Below are the code and all the weights of a small trained network. Each question names an input and a target symbol and asks about switching units off, where a switched-off unit gives its printed mean instead of its output.

import numpy as np


def w(rows, s, z=0):
    codes = np.array(rows[::2]) - 128.0
    scale = np.full(codes.shape[1], s)
    scale[-1] = z or s
    return codes * scale


def f(y):
    return np.maximum(y, 0)


def softmax(a):
    e = np.exp(a - a.max(-1, keepdims=True))
    return e / e.sum(-1, keepdims=True)


def log_softmax(a):
    a = a - a.max(-1, keepdims=True)
    return a - np.log(np.exp(a).sum(-1, keepdims=True))


def net(x, mask):
    ids = ['ΔΘεημφ'.index(c) for c in x.split()]
    T = len(ids)
    res = E[ids] + P[:T]
    u = 0
    for l in range(2):
        r = res
        for j in range(3):
            rows = slice(2 * j, 2 * j + 2)
            q, k, v = (r @ M[l][rows].T for M in (Q, K, V))
            z = softmax(np.where(np.tri(T) > 0, q @ k.T / 2**0.5, -1e9)) @ v
            o = O[l][rows]
            res = res + np.where(mask[u + j], z, o[:, -1]) @ o[:, :-1]
        u += 3
        y = f(res @ A[l][:, :-1].T + A[l][:, -1])
        res = res + np.where(mask[u : u + 4], y, B[l][:, -1]) @ B[l][:, :-1]
        u += 4
    return log_softmax(res[-1] @ U[:, :-1].T + U[:, -1])


Q, K, V, O, A, B = {}, {}, {}, {}, {}, {}
E = w([
[95,85,78,187],'Δ',
[34,172,37,236],'Θ',
[70,193,149,118],'ε',
[78,150,129,174],'η',
[255,98,128,136],'μ',
[78,156,151,141],'φ',
],0.0099)
P = w([
[91,34,46,2],'0',
[178,170,174,246],'1',
[168,192,161,213],'2',
[143,209,146,189],'3',
[139,208,132,177],'4',
[134,198,113,174],'5',
[128,205,111,169],'6',
[126,204,98,173],'7',
[135,207,81,167],'8',
[133,191,80,174],'9',
[129,203,72,166],'10',
[145,177,51,180],'11',
[144,193,53,167],'12',
[144,174,41,180],'13',
],0.0071)
Q[0] = w([
[129,131,145,161],'0.h0',
[181,118,105,111],'0.h0',
[101,143,130,141],'0.h1',
[111,90,77,140],'0.h1',
[75,140,91,162],'0.h2',
[146,10,213,3],'0.h2',
],0.017)
K[0] = w([
[107,123,97,67],'0.h0',
[101,149,194,147],'0.h0',
[161,106,127,103],'0.h1',
[148,167,189,147],'0.h1',
[139,118,112,47],'0.h2',
[8,174,144,195],'0.h2',
],0.012)
V[0] = w([
[199,104,126,123],'0.h0',
[106,140,110,148],'0.h0',
[132,67,102,78],'0.h1',
[134,87,162,82],'0.h1',
[97,143,82,173],'0.h2',
[130,166,91,246],'0.h2',
],0.011)
O[0] = w([
[184,118,157,121,60],'0.h0',
[98,93,98,173,197],'0.h0',
[109,9,115,80,36],'0.h1',
[125,111,155,61,1],'0.h1',
[112,172,52,212,138],'0.h2',
[133,118,1,161,201],'0.h2',
],0.0086,0.0048)
A[0] = w([
[121,123,185,1,116],'0.n0',
[45,130,38,105,255],'0.n1',
[84,173,104,197,124],'0.n2',
[41,108,105,154,253],'0.n3',
],0.0065,0.00057)
B[0] = w([
[157,207,109,42,135],'0.n0',
[137,43,2,139,206],'0.n1',
[200,184,44,95,252],'0.n2',
[111,163,39,96,191],'0.n3',
],0.0058,0.011)
Q[1] = w([
[161,176,8,208],'1.h0',
[137,36,136,15],'1.h0',
[192,104,111,150],'1.h1',
[73,64,205,118],'1.h1',
[165,111,204,254],'1.h2',
[36,206,145,129],'1.h2',
],0.0077)
K[1] = w([
[174,43,61,135],'1.h0',
[65,150,138,192],'1.h0',
[205,254,49,96],'1.h1',
[114,79,128,224],'1.h1',
[215,75,160,22],'1.h2',
[53,98,68,103],'1.h2',
],0.0066)
V[1] = w([
[254,170,213,156],'1.h0',
[149,174,100,178],'1.h0',
[106,133,171,63],'1.h1',
[14,115,115,38],'1.h1',
[130,183,116,222],'1.h2',
[59,137,55,77],'1.h2',
],0.008)
O[1] = w([
[214,167,108,115,5],'1.h0',
[181,58,193,239,145],'1.h0',
[242,88,141,90,89],'1.h1',
[146,18,254,144,124],'1.h1',
[154,43,103,94,171],'1.h2',
[154,78,189,143,186],'1.h2',
],0.0062,0.025)
A[1] = w([
[89,115,134,129,68],'1.n0',
[189,145,131,2,238],'1.n1',
[99,108,141,143,254],'1.n2',
[85,100,144,133,57],'1.n3',
],0.0095,0.0021)
B[1] = w([
[172,100,253,233,214],'1.n0',
[123,225,127,215,170],'1.n1',
[39,215,198,135,254],'1.n2',
[161,178,199,234,221],'1.n3',
],0.0048,0.0071)
U = w([
[171,229,169,175,165],'Δ',
[219,86,144,134,50],'Θ',
[165,138,64,112,52],'ε',
[59,120,83,6,251],'η',
[64,136,253,141,208],'μ',
[227,75,184,154,11],'φ',
],0.0044,0.0028)

Each question gives the input, a string of symbols that net reads in full, and the target symbol t.
The units are the heads (2 rows each of Q, K, V and O) and the neurons (one row each of A and B). Each row of codes is followed by its name. A weight is (code - 128) times the scale printed after its matrix; where a second scale follows, it is the last column's (O, A, B and U).
mask holds one flag per unit, layer by layer, with each layer's heads first. A switched-off unit (its flag False) gives its mean, the last column of its rows in O or B, instead of its output. The means were averaged over made-up inputs and are rounded, as every weight is.
A unit's drop is (log p(t) with every unit on - log p(t) with that unit switched off) / (log p(t) with every unit on - log p(t) with every unit switched off).
k most important neurons: the k neurons with the biggest drops, biggest first
top k neurons in layer l: the k neurons of layer l with the biggest drops, biggest first
which heads matter: for each layer, one digit per head in row order, 1 if its drop is at least 0.15 and else 0, layers parted by /
drop of u: that unit's drop, to one decimal
input Θ φ φ φ Δ Δ φ μ, target μ: 4 most important neurons -> (0.n1; 0.n3; 0.n2; 1.n2)
input φ Θ Θ Θ μ Θ, target Θ: top 2 neurons in layer 0 -> (0.n0; 0.n2)
input ε μ η Θ φ, target φ: which heads matter -> 011 / 110
input φ μ Θ, target Θ: most important neuron -> (0.n0)
input ε Θ μ Δ ε Θ Δ, target φ: which heads matter -> 011 / 110
input Δ Θ η η Θ μ ε Θ ε Θ, target η: which heads matter -> 010 / 100
input ε Θ η ε Θ φ Θ Δ ε Θ Δ μ η, target φ: which heads matter -> 011 / 110
input Θ η μ μ, target μ: 3 most important neurons -> (0.n1; 0.n2; 0.n3)
input ε η Θ Θ Θ η ε φ φ μ Θ ε η, target φ: which heads matter -> 011 / 110
input η μ Θ Θ, target ε: which heads matter -> 001 / 100
input Δ ε Δ Θ η μ, target η: 2 most important neurons -> (1.n3; 1.n0)
input μ ε ε η μ Δ Δ, target Δ: top 3 neurons in layer 0 -> (0.n1; 0.n3; 0.n0)
input Δ μ φ Θ φ Θ Θ Δ η φ Δ η, target η: drop of 0.h1 -> 0.8
input ε Θ ε Θ η Δ Θ Θ ε μ Δ, target φ: drop of 1.h1 -> 0.7
input Δ φ Θ η Δ Θ Θ Δ Θ μ φ Δ, target η: drop of 1.h2 -> 0.1
input Δ μ Δ Δ Θ, target η: most important neuron -> (0.n1)
